Here is a tiny trained network, its code and every weight. The questions are about switching its units off for an input and a target symbol, where a switched-off unit gives its printed mean instead of its output.

import numpy as np


def w(rows, s, z=0):
    codes = np.array(rows[::2]) - 128.0
    scale = np.full(codes.shape[1], s)
    scale[-1] = z or s
    return codes * scale


def f(y):
    return y / 2 * (1 + np.tanh(0.7978845608 * (y + 0.044715 * y**3)))


def softmax(a):
    e = np.exp(a - a.max(-1, keepdims=True))
    return e / e.sum(-1, keepdims=True)


def log_softmax(a):
    a = a - a.max(-1, keepdims=True)
    return a - np.log(np.exp(a).sum(-1, keepdims=True))


def net(x, mask):
    ids = ['Παβγμξτω'.index(c) for c in x.split()]
    T = len(ids)
    res = E[ids] + P[:T]
    r = res
    for j in range(2):
        rows = slice(4 * j, 4 * j + 4)
        q, k, v = (r @ M[0][rows].T for M in (Q, K, V))
        z = softmax(np.where(np.tri(T) > 0, q @ k.T / 4**0.5, -1e9)) @ v
        o = O[0][rows]
        res = res + np.where(mask[j], z, o[:, -1]) @ o[:, :-1]
    y = f(res @ A[0][:, :-1].T + A[0][:, -1])
    res = res + np.where(mask[2:10], y, B[0][:, -1]) @ B[0][:, :-1]
    return log_softmax(res[-1] @ U[:, :-1].T + U[:, -1])


Q, K, V, O, A, B = {}, {}, {}, {}, {}, {}
E = w([
[119,133,30,115,137],'Π',
[115,139,11,95,116],'α',
[162,97,66,197,105],'β',
[109,249,176,45,192],'γ',
[117,111,52,116,122],'μ',
[155,140,147,128,205],'ξ',
[153,58,182,44,132],'τ',
[158,156,54,18,83],'ω',
],0.011)
P = w([
[51,198,117,142,55],'0',
[37,87,58,90,185],'1',
[89,191,105,133,86],'2',
[75,73,62,72,196],'3',
[133,191,103,121,92],'4',
[113,72,57,59,213],'5',
[168,192,101,113,99],'6',
[153,71,59,50,218],'7',
[206,195,113,101,104],'8',
[190,71,64,39,233],'9',
[254,195,116,94,106],'10',
[231,73,78,40,238],'11',
[247,199,125,122,108],'12',
],0.0091)
Q[0] = w([
[150,170,98,144,74],'h1',
[122,94,96,67,169],'h1',
[150,189,111,149,78],'h1',
[165,112,8,54,162],'h1',
[97,95,243,184,86],'h2',
[139,191,127,121,156],'h2',
[145,208,109,160,65],'h2',
[132,117,31,65,155],'h2',
],0.017)
K[0] = w([
[156,98,145,185,123],'h1',
[176,137,129,73,164],'h1',
[140,87,146,204,122],'h1',
[248,120,128,111,160],'h1',
[42,123,102,151,92],'h2',
[166,134,163,157,114],'h2',
[65,151,192,178,174],'h2',
[205,123,143,83,159],'h2',
],0.018)
V[0] = w([
[116,84,187,117,158],'h1',
[63,121,160,144,174],'h1',
[128,60,54,228,95],'h1',
[135,51,59,228,94],'h1',
[135,105,215,209,189],'h2',
[165,2,175,79,21],'h2',
[104,149,145,8,120],'h2',
[126,180,95,156,160],'h2',
],0.0072)
O[0] = w([
[94,121,140,108,178,88],'h1',
[131,157,121,121,179,90],'h1',
[209,126,54,46,80,93],'h1',
[201,118,63,50,81,89],'h1',
[160,120,114,154,254,12],'h2',
[73,52,204,51,112,49],'h2',
[159,166,221,98,76,254],'h2',
[128,152,95,156,123,154],'h2',
],0.0091,0.0042)
A[0] = w([
[174,242,53,204,110,50],'n1',
[144,174,58,230,194,219],'n2',
[159,169,155,199,60,29],'n3',
[124,1,52,143,206,152],'n4',
[181,121,131,108,229,232],'n5',
[52,177,226,184,92,95],'n6',
[166,38,35,71,89,77],'n7',
[167,212,130,151,35,3],'n8',
],0.0074,0.0052)
B[0] = w([
[116,163,215,116,171,255],'n1',
[186,160,53,151,137,252],'n2',
[114,80,111,80,197,142],'n3',
[2,115,152,191,142,155],'n4',
[93,91,70,184,119,188],'n5',
[165,95,72,74,94,163],'n6',
[131,48,135,74,164,209],'n7',
[65,89,119,107,227,199],'n8',
],0.0099,0.007)
U = w([
[63,110,74,175,158,92],'Π',
[7,101,194,129,184,138],'α',
[201,87,101,65,163,62],'β',
[106,169,190,109,196,60],'γ',
[127,95,97,127,110,114],'μ',
[210,188,125,171,83,174],'ξ',
[150,156,185,148,2,254],'τ',
[127,73,83,125,112,81],'ω',
],0.0081,0.0071)

Each question gives the input, a string of symbols that net reads in full, and the target symbol t.
The units are the heads (4 rows each of Q, K, V and O) and the neurons (one row each of A and B). Each row of codes is followed by its name. A weight is (code - 128) times the scale printed after its matrix; where a second scale follows, it is the last column's (O, A, B and U).
mask holds one flag per unit, heads first, then neurons. A switched-off unit (its flag False) gives its mean, the last column of its rows in O or B, instead of its output. The means were averaged over made-up inputs and are rounded, as every weight is.
A unit's drop is (log p(t) with every unit on - log p(t) with that unit switched off) / (log p(t) with every unit on - log p(t) with every unit switched off).
The circuit of an input: a set's keep is (log p(t) with only the set's units on - log p(t) with every unit switched off) / (log p(t) with every unit on - log p(t) with every unit switched off). Starting from all 10 units, units are removed one at a time, each time the one whose removal leaves the highest keep (on an exact tie, the one counted first), for as long as the keep stays at least 0.8.
circuit, biggest first: the units of the circuit, biggest drop first
most important unit: the unit with the biggest drop
top k neurons: the k neurons with the biggest drops, biggest first
heads that matter: for each layer, one digit per head in row order, 1 if its drop is at least 0.15 and else 0, layers parted by /
input α α α Π, target β: circuit, biggest first -> [h1]
input α ξ μ β Π α α α α α ξ μ, target Π: heads that matter -> 01
input γ τ ξ τ α γ α, target γ: circuit, biggest first -> [h2, n1, n8]
input β ω α β γ β ξ α, target Π: heads that matter -> 01
input β ξ τ ξ γ β Π ξ τ ξ τ ξ, target α: circuit, biggest first -> [h2, h1]
input ω ξ μ τ τ ω α ξ, target τ: circuit, biggest first -> [h2, n8, n7]
input α Π ξ ξ Π ξ α α α β ξ β, target Π: top 2 neurons -> [n4, n5]
input β α α α β ξ ξ β, target Π: circuit, biggest first -> [h2, n4, n2]
input ξ τ α τ β τ α γ α, target γ: circuit, biggest first -> [h2, n8, n1]
input β τ μ ξ ω μ β α ξ γ α α Π, target γ: top 3 neurons -> [n1, n8, n3]
input γ β ξ α β ξ τ μ, target α: top 2 neurons -> [n2, n4]
input μ μ ω β, target τ: circuit, biggest first -> [h2, n8]
input β ξ β γ τ β τ γ β Π ω α, target τ: circuit, biggest first -> [h2, h1]
input α γ α β μ, target β: circuit, biggest first -> [h1, n7]
input τ α α, target τ: circuit, biggest first -> [h2, n8, n7, n3]
input β μ γ α α Π α β ξ γ, target ξ: circuit, biggest first -> [h2, n8]
input β α α α α ξ α ξ α τ Π γ, target α: circuit, biggest first -> [h1]
input μ β α τ β β β ξ β μ, target Π: top 3 neurons -> [n4, n5, n1]
input ω α ξ, target ξ: top 2 neurons -> [n2, n7]
input α γ ξ α ξ Π α Π β Π Π Π γ, target γ: circuit, biggest first -> [n8, n1, h2]
input τ α α β μ ξ, target Π: circuit, biggest first -> [h2, n5, n4, n1]
input Π β γ, target γ: circuit, biggest first -> [n8, h2, n1, h1]
input α ω α τ α β μ α ξ γ, target Π: most important unit -> h1
input μ α μ β β α α β ω, target β: top 2 neurons -> [n7, n8]
input τ β Π μ Π α τ β, target α: top 3 neurons -> [n2, n4, n6]
input ξ ξ τ α ξ γ α β, target ξ: top 4 neurons -> [n8, n2, n7, n3]
input α α α α τ β Π β Π, target β: top neuron -> [n7]
input ξ τ ξ β, target α: top 2 neurons -> [n4, n2]
input β ξ ξ Π α, target ξ: top 2 neurons -> [n2, n7]
input α α β α β μ ξ ξ, target Π: top 2 neurons -> [n5, n4]
